Here is a tiny trained network, its code and every weight. The questions are about switching its units off for an input and a target symbol, where a switched-off unit gives its printed mean instead of its output.

import numpy as np


def w(rows, s, z=0):
    codes = np.array(rows[::2]) - 128.0
    scale = np.full(codes.shape[1], s)
    scale[-1] = z or s
    return codes * scale


def f(y):
    return np.maximum(y, 0)


def softmax(a):
    e = np.exp(a - a.max(-1, keepdims=True))
    return e / e.sum(-1, keepdims=True)


def log_softmax(a):
    a = a - a.max(-1, keepdims=True)
    return a - np.log(np.exp(a).sum(-1, keepdims=True))


def net(x, mask):
    ids = ['γεηξπψ'.index(c) for c in x.split()]
    T = len(ids)
    res = E[ids] + P[:T]
    u = 0
    for l in range(2):
        r = res
        for j in range(3):
            rows = slice(2 * j, 2 * j + 2)
            q, k, v = (r @ M[l][rows].T for M in (Q, K, V))
            z = softmax(np.where(np.tri(T) > 0, q @ k.T / 2**0.5, -1e9)) @ v
            o = O[l][rows]
            res = res + np.where(mask[u + j], z, o[:, -1]) @ o[:, :-1]
        u += 3
        y = f(res @ A[l][:, :-1].T + A[l][:, -1])
        res = res + np.where(mask[u : u + 8], y, B[l][:, -1]) @ B[l][:, :-1]
        u += 8
    return log_softmax(res[-1] @ U[:, :-1].T + U[:, -1])


Q, K, V, O, A, B = {}, {}, {}, {}, {}, {}
E = w([
[229,184,12],'γ',
[185,175,95],'ε',
[198,159,42],'η',
[215,181,68],'ξ',
[130,148,143],'π',
[58,4,129],'ψ',
],0.013)
P = w([
[174,179,100],'0',
[218,53,89],'1',
[139,122,65],'2',
[218,24,111],'3',
[115,135,75],'4',
[218,48,152],'5',
[91,145,83],'6',
[190,56,183],'7',
[69,164,97],'8',
[173,102,214],'9',
[24,164,112],'10',
[143,158,221],'11',
[12,173,123],'12',
],0.011)
Q[0] = w([
[92,91,78],'L0H1',
[180,113,165],'L0H1',
[147,252,55],'L0H2',
[209,23,162],'L0H2',
[207,55,64],'L0H3',
[103,197,136],'L0H3',
],0.012)
K[0] = w([
[73,131,96],'L0H1',
[181,42,149],'L0H1',
[2,161,143],'L0H2',
[157,234,191],'L0H2',
[77,42,170],'L0H3',
[144,77,162],'L0H3',
],0.011)
V[0] = w([
[46,102,217],'L0H1',
[51,254,57],'L0H1',
[113,150,167],'L0H2',
[49,162,218],'L0H2',
[140,96,115],'L0H3',
[159,116,152],'L0H3',
],0.0062)
O[0] = w([
[198,76,55,1],'L0H1',
[87,2,61,125],'L0H1',
[189,103,115,98],'L0H2',
[81,150,110,33],'L0H2',
[86,211,167,149],'L0H3',
[149,151,127,137],'L0H3',
],0.0052,0.0083)
A[0] = w([
[162,145,148,6],'L0N1',
[77,153,153,71],'L0N2',
[37,71,147,132],'L0N3',
[111,124,167,28],'L0N4',
[161,102,14,103],'L0N5',
[17,178,3,109],'L0N6',
[138,26,105,166],'L0N7',
[247,103,232,158],'L0N8',
],0.011,0.014)
B[0] = w([
[7,253,54,128],'L0N1',
[96,140,87,129],'L0N2',
[162,149,161,156],'L0N3',
[104,135,115,128],'L0N4',
[144,172,80,168],'L0N5',
[196,202,190,208],'L0N6',
[91,201,101,165],'L0N7',
[68,199,79,254],'L0N8',
],0.016,0.0087)
Q[1] = w([
[192,218,39],'L1H1',
[167,254,102],'L1H1',
[147,148,154],'L1H2',
[115,111,166],'L1H2',
[67,109,116],'L1H3',
[110,188,108],'L1H3',
],0.013)
K[1] = w([
[138,160,175],'L1H1',
[132,125,248],'L1H1',
[104,143,177],'L1H2',
[68,115,180],'L1H2',
[168,131,138],'L1H3',
[150,164,230],'L1H3',
],0.017)
V[1] = w([
[124,167,53],'L1H1',
[184,161,115],'L1H1',
[92,171,136],'L1H2',
[139,158,107],'L1H2',
[8,128,199],'L1H3',
[228,146,145],'L1H3',
],0.015)
O[1] = w([
[151,109,139,197],'L1H1',
[122,125,105,249],'L1H1',
[75,88,108,213],'L1H2',
[61,125,154,234],'L1H2',
[8,118,159,41],'L1H3',
[224,94,69,245],'L1H3',
],0.014,0.017)
A[1] = w([
[152,6,153,16],'L1N1',
[138,165,81,121],'L1N2',
[41,68,110,145],'L1N3',
[166,140,208,3],'L1N4',
[28,154,80,79],'L1N5',
[216,82,198,58],'L1N6',
[140,90,36,119],'L1N7',
[124,41,187,234],'L1N8',
],0.011,0.014)
B[1] = w([
[221,248,30,128],'L1N1',
[92,89,165,223],'L1N2',
[146,125,122,154],'L1N3',
[48,59,192,128],'L1N4',
[184,73,166,170],'L1N5',
[133,177,234,155],'L1N6',
[64,113,122,253],'L1N7',
[93,223,26,134],'L1N8',
],0.014,0.025)
U = w([
[114,79,157,17],'γ',
[101,89,147,109],'ε',
[206,103,104,169],'η',
[180,86,71,86],'ξ',
[101,184,99,249],'π',
[2,149,180,255],'ψ',
],0.0099,0.0041)

Each question gives the input, a string of symbols that net reads in full, and the target symbol t.
The units are the heads (2 rows each of Q, K, V and O) and the neurons (one row each of A and B). Each row of codes is followed by its name. A weight is (code - 128) times the scale printed after its matrix; where a second scale follows, it is the last column's (O, A, B and U).
mask holds one flag per unit, layer by layer, with each layer's heads first. A switched-off unit (its flag False) gives its mean, the last column of its rows in O or B, instead of its output. The means were averaged over made-up inputs and are rounded, as every weight is.
A unit's drop is (log p(t) with every unit on - log p(t) with that unit switched off) / (log p(t) with every unit on - log p(t) with every unit switched off).
The circuit of an input: a set's keep is (log p(t) with only the set's units on - log p(t) with every unit switched off) / (log p(t) with every unit on - log p(t) with every unit switched off). Starting from the 12 units with the biggest drops (on a tie, the unit counted first), units are removed one at a time, each time the one whose removal leaves the highest keep (on an exact tie, the one counted first), for as long as the keep stays at least 0.8.
circuit, biggest first: the units of the circuit, biggest drop first
k most important neurons: the k neurons with the biggest drops, biggest first
k most important neurons of layer l: the k neurons of layer l with the biggest drops, biggest first
heads that matter: for each layer, one digit per head in row order, 1 if its drop is at least 0.15 and else 0, layers parted by /
input η γ ε ε γ ψ, target η: circuit, biggest first : L1H3, L0N8
input η ε η η η π, target ξ: circuit, biggest first : L0N6, L1H3, L0N8
input π η η η η η η π γ η η, target η: 2 most important neurons : L0N6, L0N8
input η η η π π ε ψ ψ η η η η γ, target η: most important neuron : L0N6
input π η π ε η ξ η π, target ξ: circuit, biggest first : L0N6, L0N8, L1H3
input π η ε η ξ η ε ε ψ γ, target ε: 3 most important neurons : L1N5, L0N3, L0N8
input η η π η π ε ξ π η ε η ξ, target ξ: heads that matter : 100 / 001
input ξ ε η η η η γ ψ, target η: circuit, biggest first : L0N6, L1H3, L0N8
input η ε ε ε η η η ε ψ π, target γ: heads that matter : 000 / 001
input ε π π η η η η ψ, target ξ: 3 most important neurons of layer 0 : L0N6, L0N8, L0N7
input η η η ξ ψ η η, target ψ: circuit, biggest first : L1H3, L0N3
input π ξ π η, target ε: 2 most important neurons : L1N5, L0N6
input η η η ε ε ε ε η η ε ξ, target η: circuit, biggest first : L0N8, L0N6
input η η ε η π η ψ η ψ γ ε ξ, target ψ: 2 most important neurons : L0N8, L0N6
input ε ε π π η ψ ξ, target ψ: 4 most important neurons of layer 0 : L0N7, L0N5, L0N3, L0N6
input η γ η ψ ψ γ η η ψ η η γ, target ξ: 4 most important neurons of layer 0 : L0N6, L0N8, L0N7, L0N3
input ξ γ η η π ξ, target ε: 2 most important neurons of layer 1 : L1N5, L1N7
input η ε π γ, target ε: 3 most important neurons of layer 0 : L0N5, L0N6, L0N8
input ψ ψ ε ψ, target ψ: heads that matter : 110 / 000
input η ε ψ ξ γ, target ψ: 2 most important neurons of layer 0 : L0N3, L0N5
input π ξ γ, target π: 3 most important neurons : L0N8, L0N5, L1N7
input π η ε ε ξ π π η η ξ η η, target ξ: circuit, biggest first : L0N6, L1H3, L0N8
input γ π η η η γ ε ψ π ε η η, target ξ: heads that matter : 010 / 001
input η η η η ψ η ξ ψ ε η π, target π: heads that matter : 110 / 001
